Below is a small trained network, with its code and all its weights. Each question gives an input and a target symbol and asks what happens when units are switched off, that is, made to give their printed mean instead of their output.

import numpy as np


def w(rows, s, z=0):
    codes = np.array(rows[::2]) - 128.0
    scale = np.full(codes.shape[1], s)
    scale[-1] = z or s
    return codes * scale


def norm(h):
    return h / np.sqrt((h * h).mean(-1, keepdims=True) + 1e-5)


def f(y):
    return np.maximum(y, 0)


def softmax(a):
    e = np.exp(a - a.max(-1, keepdims=True))
    return e / e.sum(-1, keepdims=True)


def log_softmax(a):
    a = a - a.max(-1, keepdims=True)
    return a - np.log(np.exp(a).sum(-1, keepdims=True))


def net(x, mask):
    ids = ['Λαδζμτ'.index(c) for c in x.split()]
    T = len(ids)
    res = E[ids] + P[:T]
    u = 0
    for l in range(3):
        q, k, v = (norm(res) @ M[l].T for M in (Q, K, V))
        z = softmax(np.where(np.tri(T) > 0, q @ k.T / 4**0.5, -1e9)) @ v
        res = res + np.where(mask[u], z, O[l][:, -1]) @ O[l][:, :-1]
        u += 1
        y = f(norm(res) @ A[l][:, :-1].T + A[l][:, -1])
        res = res + np.where(mask[u : u + 4], y, B[l][:, -1]) @ B[l][:, :-1]
        u += 4
    return log_softmax(norm(res)[-1] @ U[:, :-1].T + U[:, -1])


Q, K, V, O, A, B = {}, {}, {}, {}, {}, {}
E = w([
[91,92,49,83],'Λ',
[149,149,61,126],'α',
[207,110,206,123],'δ',
[80,254,177,190],'ζ',
[124,11,138,111],'μ',
[30,159,96,160],'τ',
],0.015)
P = w([
[67,158,254,37],'0',
[125,92,70,118],'1',
[135,76,98,120],'2',
[143,86,103,128],'3',
[144,104,106,135],'4',
[161,106,104,150],'5',
[160,120,102,153],'6',
[164,130,101,151],'7',
[169,135,102,160],'8',
[167,148,101,160],'9',
[174,153,98,161],'10',
[171,163,103,165],'11',
[178,168,99,164],'12',
[179,171,96,167],'13',
],0.0075)
Q[0] = w([
[72,153,136,119],'0.h1',
[192,138,255,101],'0.h1',
[118,146,46,59],'0.h1',
[194,142,109,32],'0.h1',
],0.018)
K[0] = w([
[167,214,48,184],'0.h1',
[255,131,65,195],'0.h1',
[113,187,188,43],'0.h1',
[176,153,204,39],'0.h1',
],0.01)
V[0] = w([
[104,2,125,155],'0.h1',
[163,58,82,135],'0.h1',
[93,9,184,201],'0.h1',
[168,248,74,67],'0.h1',
],0.005)
O[0] = w([
[161,190,100,32,110],'0.h1',
[206,159,139,98,1],'0.h1',
[87,178,101,1,80],'0.h1',
[161,76,160,236,142],'0.h1',
],0.0059,0.00089)
A[0] = w([
[116,162,8,143,90],'0.n1',
[151,76,174,125,147],'0.n2',
[222,150,208,121,4],'0.n3',
[157,173,40,79,20],'0.n4',
],0.018,0.0033)
B[0] = w([
[2,32,127,158,253],'0.n1',
[212,126,183,103,169],'0.n2',
[215,91,225,127,188],'0.n3',
[176,170,23,68,191],'0.n4',
],0.016,0.012)
Q[1] = w([
[91,13,156,158],'1.h1',
[226,190,180,190],'1.h1',
[167,6,156,109],'1.h1',
[128,130,125,129],'1.h1',
],0.015)
K[1] = w([
[80,128,220,175],'1.h1',
[202,131,45,249],'1.h1',
[143,48,215,140],'1.h1',
[134,127,127,132],'1.h1',
],0.015)
V[1] = w([
[100,213,142,57],'1.h1',
[2,87,248,157],'1.h1',
[84,159,170,105],'1.h1',
[93,182,224,134],'1.h1',
],0.0045)
O[1] = w([
[92,167,150,108,117],'1.h1',
[50,3,172,136,254],'1.h1',
[85,114,147,114,158],'1.h1',
[106,77,113,109,189],'1.h1',
],0.0069,0.0026)
A[1] = w([
[140,186,180,149,64],'1.n1',
[131,86,98,189,93],'1.n2',
[172,83,176,99,9],'1.n3',
[128,254,175,212,81],'1.n4',
],0.025,0.0016)
B[1] = w([
[210,198,132,143,199],'1.n1',
[192,99,122,233,254],'1.n2',
[76,53,171,125,254],'1.n3',
[197,253,33,164,210],'1.n4',
],0.02,0.0079)
Q[2] = w([
[251,24,140,35],'2.h1',
[206,178,147,184],'2.h1',
[137,97,236,143],'2.h1',
[95,137,228,199],'2.h1',
],0.027)
K[2] = w([
[214,68,144,4],'2.h1',
[187,141,58,168],'2.h1',
[143,54,86,163],'2.h1',
[138,63,86,194],'2.h1',
],0.029)
V[2] = w([
[225,169,120,129],'2.h1',
[159,12,134,162],'2.h1',
[190,197,248,143],'2.h1',
[118,82,156,226],'2.h1',
],0.015)
O[2] = w([
[104,98,87,239,52],'2.h1',
[117,237,48,105,255],'2.h1',
[125,39,6,220,79],'2.h1',
[14,150,96,71,189],'2.h1',
],0.013,0.0073)
A[2] = w([
[150,209,88,236,139],'2.n1',
[64,239,97,122,172],'2.n2',
[76,174,219,136,126],'2.n3',
[180,47,254,192,2],'2.n4',
],0.026,0.0029)
B[2] = w([
[215,212,118,119,192],'2.n1',
[166,130,221,155,202],'2.n2',
[104,120,65,215,175],'2.n3',
[214,5,141,130,251],'2.n4',
],0.03,0.019)
U = w([
[31,88,103,48,250],'Λ',
[134,171,173,7,228],'α',
[199,34,152,117,11],'δ',
[210,218,113,134,84],'ζ',
[101,119,15,156,22],'μ',
[79,145,194,181,223],'τ',
],0.012,0.0011)

Each question gives the input, a string of symbols that net reads in full, and the target symbol t.
The units are the heads (4 rows each of Q, K, V and O) and the neurons (one row each of A and B). Each row of codes is followed by its name. A weight is (code - 128) times the scale printed after its matrix; where a second scale follows, it is the last column's (O, A, B and U).
mask holds one flag per unit, layer by layer, with each layer's heads first. A switched-off unit (its flag False) gives its mean, the last column of its rows in O or B, instead of its output. The means were averaged over made-up inputs and are rounded, as every weight is.
A unit's drop is (log p(t) with every unit on - log p(t) with that unit switched off) / (log p(t) with every unit on - log p(t) with every unit switched off).
unit that matters most: the unit with the biggest drop
k most important neurons: the k neurons with the biggest drops, biggest first
k most important neurons of layer l: the k neurons of layer l with the biggest drops, biggest first
drop of u: that unit's drop, to one decimal
input δ α α τ Λ, target μ: unit that matters most	0.n4
input ζ τ τ τ α δ δ τ ζ τ Λ μ, target Λ: 2 most important neurons of layer 0	[0.n4 0.n3]
input α μ τ τ α, target ζ: 2 most important neurons	[2.n1 1.n2]
input μ Λ Λ τ α Λ α, target α: 2 most important neurons	[0.n4 2.n4]
input ζ μ δ Λ τ μ α α ζ δ ζ μ α, target τ: 3 most important neurons	[0.n1 2.n4 2.n2]
input μ δ Λ, target α: 2 most important neurons	[0.n4 2.n4]
input α ζ τ Λ τ Λ α, target ζ: 2 most important neurons	[1.n2 2.n1]
input τ Λ Λ Λ Λ Λ δ τ μ, target Λ: 2 most important neurons of layer 0	[0.n3 0.n4]
input α ζ α τ μ Λ α μ Λ, target ζ: 3 most important neurons	[1.n2 2.n1 2.n4]
input α μ μ Λ δ α Λ μ δ Λ α μ, target ζ: 3 most important neurons	[0.n1 0.n4 0.n3]
input μ α α δ α, target α: 3 most important neurons	[0.n4 1.n2 2.n4]
input τ Λ τ ζ τ Λ τ Λ Λ, target Λ: 2 most important neurons	[0.n1 0.n4]
input τ μ μ, target α: 2 most important neurons of layer 0	[0.n3 0.n1]
input δ τ Λ α α τ Λ α, target μ: unit that matters most	0.n4
input ζ Λ α, target τ: 2 most important neurons	[2.n4 2.n2]
input μ Λ δ μ ζ α δ Λ α μ Λ μ, target ζ: 3 most important neurons of layer 2	[2.n4 2.n1 2.n2]
input μ Λ ζ Λ, target α: 2 most important neurons of layer 2	[2.n4 2.n2]
input α α α ζ δ Λ, target ζ: 2 most important neurons of layer 0	[0.n3 0.n1]
input τ δ α ζ ζ α Λ Λ Λ α α, target Λ: drop of 0.n2	0.0
input μ δ ζ ζ δ τ, target τ: drop of 2.h1	0.2
input ζ α μ Λ, target τ: drop of 0.h1	0.1
input Λ μ ζ ζ δ Λ τ α ζ δ ζ, target ζ: drop of 0.n1	0.5
input α ζ μ μ Λ μ δ τ Λ ζ τ, target τ: unit that matters most	2.h1
